Here is a tiny trained network, its code and every weight. The questions are about switching its units off for an input and a target symbol, where a switched-off unit gives its printed mean instead of its output.

import numpy as np


def w(rows, s, z=0):
    codes = np.array(rows[::2]) - 128.0
    scale = np.full(codes.shape[1], s)
    scale[-1] = z or s
    return codes * scale


def f(y):
    return y / 2 * (1 + np.tanh(0.7978845608 * (y + 0.044715 * y**3)))


def softmax(a):
    e = np.exp(a - a.max(-1, keepdims=True))
    return e / e.sum(-1, keepdims=True)


def log_softmax(a):
    a = a - a.max(-1, keepdims=True)
    return a - np.log(np.exp(a).sum(-1, keepdims=True))


def net(x, mask):
    ids = ['ΔΣαβεζηθλξφω'.index(c) for c in x.split()]
    T = len(ids)
    res = E[ids] + P[:T]
    q, k, v = (res @ M[0].T for M in (Q, K, V))
    z = softmax(np.where(np.tri(T) > 0, q @ k.T / 4**0.5, -1e9)) @ v
    res = res + np.where(mask[0], z, O[0][:, -1]) @ O[0][:, :-1]
    y = f(res @ A[0][:, :-1].T + A[0][:, -1])
    res = res + np.where(mask[1:13], y, B[0][:, -1]) @ B[0][:, :-1]
    return log_softmax(res[-1] @ U[:, :-1].T + U[:, -1])


Q, K, V, O, A, B = {}, {}, {}, {}, {}, {}
E = w([
[122,110,152,108,206],'Δ',
[172,99,140,50,172],'Σ',
[155,109,143,74,179],'α',
[169,103,168,75,184],'β',
[175,83,147,37,154],'ε',
[118,151,219,109,236],'ζ',
[40,106,98,122,112],'η',
[113,86,178,209,118],'θ',
[176,124,108,173,108],'λ',
[225,149,66,168,184],'ξ',
[228,187,198,120,115],'φ',
[27,198,118,6,73],'ω',
],0.019)
P = w([
[163,3,84,86,166],'0',
[186,69,161,58,158],'1',
[185,102,168,62,157],'2',
[153,134,167,68,157],'3',
[147,162,166,89,159],'4',
[134,182,168,116,159],'5',
[121,198,171,146,155],'6',
[120,219,168,166,142],'7',
[108,230,169,181,149],'8',
[94,244,169,207,142],'9',
],0.013)
Q[0] = w([
[136,75,76,137,18],'h0',
[133,140,255,116,180],'h0',
[99,203,171,98,180],'h0',
[80,134,62,105,108],'h0',
],0.0099)
K[0] = w([
[181,45,170,65,156],'h0',
[146,253,96,182,72],'h0',
[106,191,174,195,69],'h0',
[117,2,164,111,138],'h0',
],0.0092)
V[0] = w([
[118,124,205,78,2],'h0',
[222,200,100,121,114],'h0',
[163,155,159,119,236],'h0',
[147,128,26,93,148],'h0',
],0.0089)
O[0] = w([
[145,109,214,190,42,132],'h0',
[165,162,128,198,251,76],'h0',
[94,79,44,133,141,238],'h0',
[186,214,82,170,86,3],'h0',
],0.011,0.0059)
A[0] = w([
[102,149,199,105,82,85],'n0',
[116,96,46,193,60,253],'n1',
[186,99,126,170,197,134],'n2',
[185,75,163,160,73,61],'n3',
[176,124,70,88,82,85],'n4',
[72,177,144,114,146,167],'n5',
[153,206,128,174,130,165],'n6',
[247,32,128,204,145,156],'n7',
[163,203,149,140,79,194],'n8',
[182,166,193,112,182,179],'n9',
[175,171,150,78,163,163],'n10',
[183,144,141,145,155,62],'n11',
],0.012,0.0059)
B[0] = w([
[99,117,47,132,190,255],'n0',
[254,79,156,49,44,172],'n1',
[130,232,148,97,142,233],'n2',
[57,141,88,133,106,198],'n3',
[104,70,91,204,121,152],'n4',
[180,104,126,127,66,212],'n5',
[75,95,71,63,132,165],'n6',
[120,176,145,56,151,249],'n7',
[68,158,81,46,198,158],'n8',
[135,106,72,92,63,244],'n9',
[119,78,149,177,23,199],'n10',
[98,135,171,132,205,151],'n11',
],0.0083,0.0075)
U = w([
[120,141,73,123,118,63],'Δ',
[119,149,72,134,23,86],'Σ',
[121,139,102,8,115,190],'α',
[74,39,229,121,105,141],'β',
[6,118,107,190,227,170],'ε',
[115,146,91,116,113,62],'ζ',
[2,173,116,69,112,162],'η',
[101,223,210,84,138,53],'θ',
[138,135,58,141,122,102],'λ',
[110,100,11,156,138,54],'ξ',
[126,199,50,159,145,134],'φ',
[213,222,152,173,44,245],'ω',
],0.0068,0.011)

Each question gives the input, a string of symbols that net reads in full, and the target symbol t.
The units are the heads (4 rows each of Q, K, V and O) and the neurons (one row each of A and B). Each row of codes is followed by its name. A weight is (code - 128) times the scale printed after its matrix; where a second scale follows, it is the last column's (O, A, B and U).
mask holds one flag per unit, heads first, then neurons. A switched-off unit (its flag False) gives its mean, the last column of its rows in O or B, instead of its output. The means were averaged over made-up inputs and are rounded, as every weight is.
A unit's drop is (log p(t) with every unit on - log p(t) with that unit switched off) / (log p(t) with every unit on - log p(t) with every unit switched off).
The circuit of an input: a set's keep is (log p(t) with only the set's units on - log p(t) with every unit switched off) / (log p(t) with every unit on - log p(t) with every unit switched off). Starting from the 12 units with the biggest drops (on a tie, the unit counted first), units are removed one at a time, each time the one whose removal leaves the highest keep (on an exact tie, the one counted first), for as long as the keep stays at least 0.8.
units of the circuit, in order: the units of the circuit, biggest drop first
most important unit: the unit with the biggest drop
k most important neurons: the k neurons with the biggest drops, biggest first
input ζ ζ η θ Δ ζ ζ θ, target β: units of the circuit, in order	h0, n2
input θ λ ω Δ θ θ φ, target θ: units of the circuit, in order	h0, n2
input β θ θ Δ Σ θ Δ ζ θ ζ, target β: most important neuron	n5
input θ α ζ Δ ω β, target η: units of the circuit, in order	h0, n3, n8, n1
input ω Δ Δ, target η: units of the circuit, in order	h0, n8, n3, n1
input Δ θ θ ω ζ ζ φ θ, target θ: 2 most important neurons	n2, n7
input θ ω θ λ θ θ ω θ, target η: 3 most important neurons	n3, n8, n7
input Σ ω Δ λ β, target ω: 2 most important neurons	n10, n0
input ζ θ ζ, target β: units of the circuit, in order	h0, n10
input θ ε θ α ζ θ ξ Δ, target φ: units of the circuit, in order	h0, n2
input θ θ Δ θ ω θ β φ ζ, target θ: 4 most important neurons	n2, n0, n11, n7
input θ θ θ θ λ, target ω: 4 most important neurons	n0, n6, n8, n3
input θ θ α λ, target ω: units of the circuit, in order	n0, h0
input θ Δ Δ ζ Δ, target ε: 3 most important neurons	n1, n9, n7
input θ θ ζ α θ θ θ Σ θ, target β: units of the circuit, in order	h0
input ε Δ ω Δ, target η: 2 most important neurons	n3, n8
input θ λ ζ, target ω: units of the circuit, in order	h0, n10
input ω Δ θ ω ζ α θ ε, target β: 2 most important neurons	n2, n7
input ε θ β φ η α θ φ φ β, target θ: 4 most important neurons	n2, n7, n0, n11
input θ ξ θ θ ζ β θ Δ, target β: units of the circuit, in order	h0, n2, n7
input θ ζ ω ζ, target η: 2 most important neurons	n8, n3
input ζ ζ θ θ ω θ ω φ, target η: most important unit	n6
